[[-246.842  -89.925   12.285   11.520  -71.420  -51.009   62.178 -221.427
   -72.377  -53.848  158.922   43.275  -41.056  164.975 -137.787]
 [-274.315  -98.677  -42.918  -50.648  -31.044  -74.134   -7.808 -240.613
     4.989  -27.881  107.213   43.047  -80.073  191.369 -128.738]
 [-246.570  -89.741   11.642   11.061  -73.130  -49.648   63.183 -220.496
   -71.336  -55.142  160.337   42.575  -39.622  164.673 -137.879]
 [-247.597  -91.245   14.872   19.625  -68.111  -50.555   60.995 -226.596
   -74.359  -52.552  158.853   44.912  -44.905  163.070 -134.626]
 [-209.002  -52.504   27.746  160.662  -44.357  -31.313   76.257 -192.678
   -19.645  -86.148  107.670   88.794  -20.241  205.800  -93.125]
 [-275.252  -96.226  -49.309  -52.246  -29.934  -75.235  -13.035 -235.247
     6.712  -26.867  103.385   42.438  -73.426  195.307 -128.658]
 [-203.785  -50.075   25.104  158.402  -45.483  -29.738   77.129 -193.269
   -19.756  -87.530  105.044   90.572  -19.049  202.462  -94.362]
 [-206.904  -51.767   28.045  159.835  -44.785  -30.303   76.654 -192.877
   -19.901  -86.790  106.380   88.596  -20.413  205.155  -92.634]
 [-248.163  -91.883   14.611   16.339  -67.999  -51.432   60.107 -226.776
   -76.559  -50.094  155.570   44.262  -46.133  163.331 -135.154]
 [-273.775  -98.585  -46.386  -52.376  -30.021  -74.230  -10.164 -239.992
     5.532  -27.164  105.653   43.435  -77.981  191.760 -129.149]
 [-274.831  -95.612  -49.307  -52.080  -30.999  -75.794  -13.630 -233.957
     6.324  -27.419  102.916   42.658  -71.780  197.157 -127.904]
 [-203.143  -50.222   24.361  156.999  -46.711  -29.594   76.062 -194.683
   -19.194  -87.664  104.793   91.584  -17.919  202.177  -94.223]] ==> 164.975

[[ 12.528  -3.804 -12.970 -10.308 -14.803 -13.298   1.924  -8.272  13.215]
 [ -1.006  11.515  -8.052  -5.227  -1.656  -5.251  14.772 -10.915   5.614]
 [ 17.068   8.503 -14.497  -7.710 -18.373 -11.866  -0.979  -9.474  14.141]
 [-21.093  -3.949  19.556 -10.569   4.075   8.538   4.559  -1.177  -4.077]
 [ -4.457 -20.366  20.153  -8.329   8.421  -7.399 -16.349   1.030  -0.496]
 [-14.550  -6.337  20.674  21.654   8.148  -2.093   0.923   0.704  22.972]
 [ -3.495 -16.533   3.441  10.528 -11.231  -4.766 -19.318   5.635  -1.558]
 [ 10.744  15.465  16.347  14.596   4.457  14.850  -4.697  16.506
  -11.323]] ==> -8.272

[[ 0.95  0.67  1.14  0.84 -1.47  1.90]
 [ 0.79  0.50  1.08  0.63  0.31  0.61]
 [ 0.19  1.60 -0.20  0.79  1.63  0.27]
 [ 1.25  0.23  1.41  0.72  0.99  0.27]
 [ 0.28  1.11 -0.33  0.76  2.13  0.01]
 [ 0.89  0.28  1.33  0.63  1.05  0.60]
 [-0.02  1.07 -0.32  0.58  2.31 -0.27]] ==> -1.47

[[-2.7 -1.3 -2.1  0.4 -0.8  0.1]
 [-1.5 -2.2  0.7  0.4 -0.6  0.1]
 [-0.6  1.6  0.8 -0.4 -2.8 -2.7]
 [ 0.3 -0.7 -0.3 -0.7  0.4 -2.6]
 [ 0.0 -1.9 -0.2 -0.6 -2.3  0.5]
 [-1.7  1.1 -2.2  1.9 -2.2  0.0]
 [-1.1  1.3 -1.0  1.2 -2.6 -1.6]
 [ 0.3 -1.6  0.1  1.6  1.3  1.6]
 [ 1.6 -1.7 -2.5 -1.7  0.8 -2.6]
 [ 1.2 -1.2  0.0 -1.1  0.8  0.7]
 [ 1.3  0.7  1.0 -1.2 -1.9 -1.4]] ==> -0.8

[[-0.2 -0.6  0.1 -0.2 -0.2 -0.7 -0.5 -0.6  0.0  0.2  0.1 -0.7  0.0 -0.2
  -0.3]
 [-0.3 -0.6  0.3 -0.3 -0.3 -0.9 -0.7 -0.8 -0.4  0.2  0.2 -0.6  0.1 -0.5
  -0.3]
 [-0.2 -1.7  1.4 -0.6 -0.5 -2.9 -2.0 -2.5 -0.6  1.5  1.1 -2.0  1.7 -0.9
  -0.8]
 [-0.3 -1.5  2.1 -0.5 -0.5 -2.6 -1.9 -2.1 -0.2  1.3  1.1 -1.7  1.8 -1.0
  -0.9]
 [-0.3 -1.1  1.2 -0.4 -0.4 -2.0 -1.4 -1.5 -0.3  0.9  0.6 -1.2  0.8 -0.6
  -0.5]
 [-0.1 -1.1  1.2 -0.6 -0.4 -1.9 -1.4 -1.6 -0.4  0.7  0.8 -1.4  0.6 -0.8
  -0.5]] ==> -0.2

[[-180.3 -144.8  -14.2 -182.2 -191.2 -193.5  -58.0  196.3 -168.4 -192.0
   185.3  -53.5  231.5   -8.6 -169.8]
 [ 178.4  107.7  144.9  142.5   34.6  105.6  161.6  147.1 -206.9 -124.6
   195.5   70.3  125.9  -59.1  155.9]
 [ 154.3  137.5  175.1  227.0   24.8  189.1  141.5  -85.7  -24.2  183.7
    36.4 -165.5  151.5 -120.4  216.2]
 [ 112.8  -69.1  186.5  217.4   -2.2  -19.1   36.5 -171.6  -79.5   19.5
   138.2   90.9 -111.6   53.3   76.2]
 [ -65.7 -180.2   24.3 -162.0   39.9   72.1  116.9   62.4 -111.4 -192.1
   -31.9   13.7   16.2  170.4  -92.9]
 [ -19.5  209.3  165.8  -80.9  128.9   80.6  132.7   94.8 -110.6  -44.3
    21.4  -86.7 -123.2  199.1  -93.3]
 [-103.9  -61.7  180.0  -59.9   79.0  -20.5  -81.4 -208.5  -32.9   37.3
    10.3  -73.4  212.6 -159.4 -128.2]
 [  57.7 -159.8   51.5   67.8  134.5   98.1  114.9   -9.3 -158.6  138.8
   -57.3   98.8 -195.2 -178.6   27.4]
 [ -98.1  166.6 -108.0 -114.4 -143.6  -48.0  235.4   69.6  216.2   90.7
  -207.4  -86.5 -134.4 -184.6 -100.7]] ==> -8.6

[[-1.282  0.186 -0.380  1.483  0.633 -2.530 -0.421 -0.898 -0.185 -2.182
   1.606 -1.300 -0.655]
 [-0.526 -1.165 -0.633 -0.898  0.168  2.919 -0.292 -0.377 -0.409 -1.502
  -0.122 -1.722 -0.756]
 [-0.490  0.168 -0.699  0.305 -2.037  0.266  0.222 -1.750  0.564  0.758
  -0.624 -0.039 -0.768]
 [-0.617 -1.857 -1.478  0.956 -0.946 -1.311  0.063  0.082 -1.366 -0.035
  -1.562 -2.283  0.572]
 [ 0.204 -1.785 -1.334  1.195 -2.909 -0.629  0.852 -0.255  1.775  1.287
  -0.330 -0.369 -0.433]
 [-1.117  0.765 -1.257  0.267 -0.983 -0.252  0.328 -0.792 -1.777 -1.100
  -0.432 -1.408 -0.074]
 [ 0.084  0.352 -0.321 -0.844 -0.754 -1.057 -1.406 -0.395 -1.465 -0.159
  -2.817 -1.039 -1.013]
 [-0.935 -0.614 -0.890 -2.154 -0.980 -2.106 -0.337  0.224 -1.679 -0.461
  -0.133  1.104  0.197]] ==> -1.300
---
[[-36, -1, 18, 71, 33, -3],
[-29, -45, 40, 35, -3, -37],
[50, 6, -24, -7, -95, -46]] value -3

[[36, -38, -73, 21, -104, -1, 26],
[-53, -49, 14, -4, -51, 8, -3]] value 8

[[4, -1, 3, -1, 6, 90, 1],
[3, -9, 2, 3, 11, -8, -13]] value -8

[[15, 15, 15, -19],
[-88, -35, -19, 33],
[-27, -69, 11, 3]] value -19

[[-30, -21, -10, -72, 35, 48],
[75, 0, -3, -2, 29, 59]] value 29

[[-83, 38, -21, 25, 30],
[-4, 32, -41, 3, -53]] value 3

[[17, 17, 57, 17],
[77, 59, -23, -9],
[19, 6, -56, 49]] value -23

[[-9, 78, -36, -33, 22, 10, 62],
[-35, -2, 38, 33, 24, 83, 90]] value 83

[[8, 5, 97, 21],
[27, 9, 10, 85]] value 10
---
[[69 71 21 43 38 48 67]
 [40 55 78 62 65 36 54]] | 65

[6 5 6 1 6 8] | 1

[[-41 -12  15  39]
 [  7  18  32  32]] | 18

[2774 9257 3254 4726] | 9257

[1499 6082 2942 8199 7541 2361] | 8199

[4 3 7 2 8 6] | 2

[[1202 9903 1258 8764 4655 7462 1948]
 [2141 4642 1566 6388 6486 6329 1062]] | 6486
---
Input:
[[5, -51, 65, 19, 40, 33],
[52, 1, -37, 41, -43, -17],
[11, -28, -16, 80, 60, 32]]
Output: -51

Input: [41, 13, 2, -100, -33, -6]
Output: 13

Input:
[[-49, 63, 29, 58, -31],
[-12, -59, -93, -57, 6]]
Output: 63

Input: [76, -49, -100, 45, -80]
Output: -49

Input: [5, -41, -45, -35, -82, -48, -20]
Output: -41

Input: [-31, 98, -90, 4, -81]
Output: 98
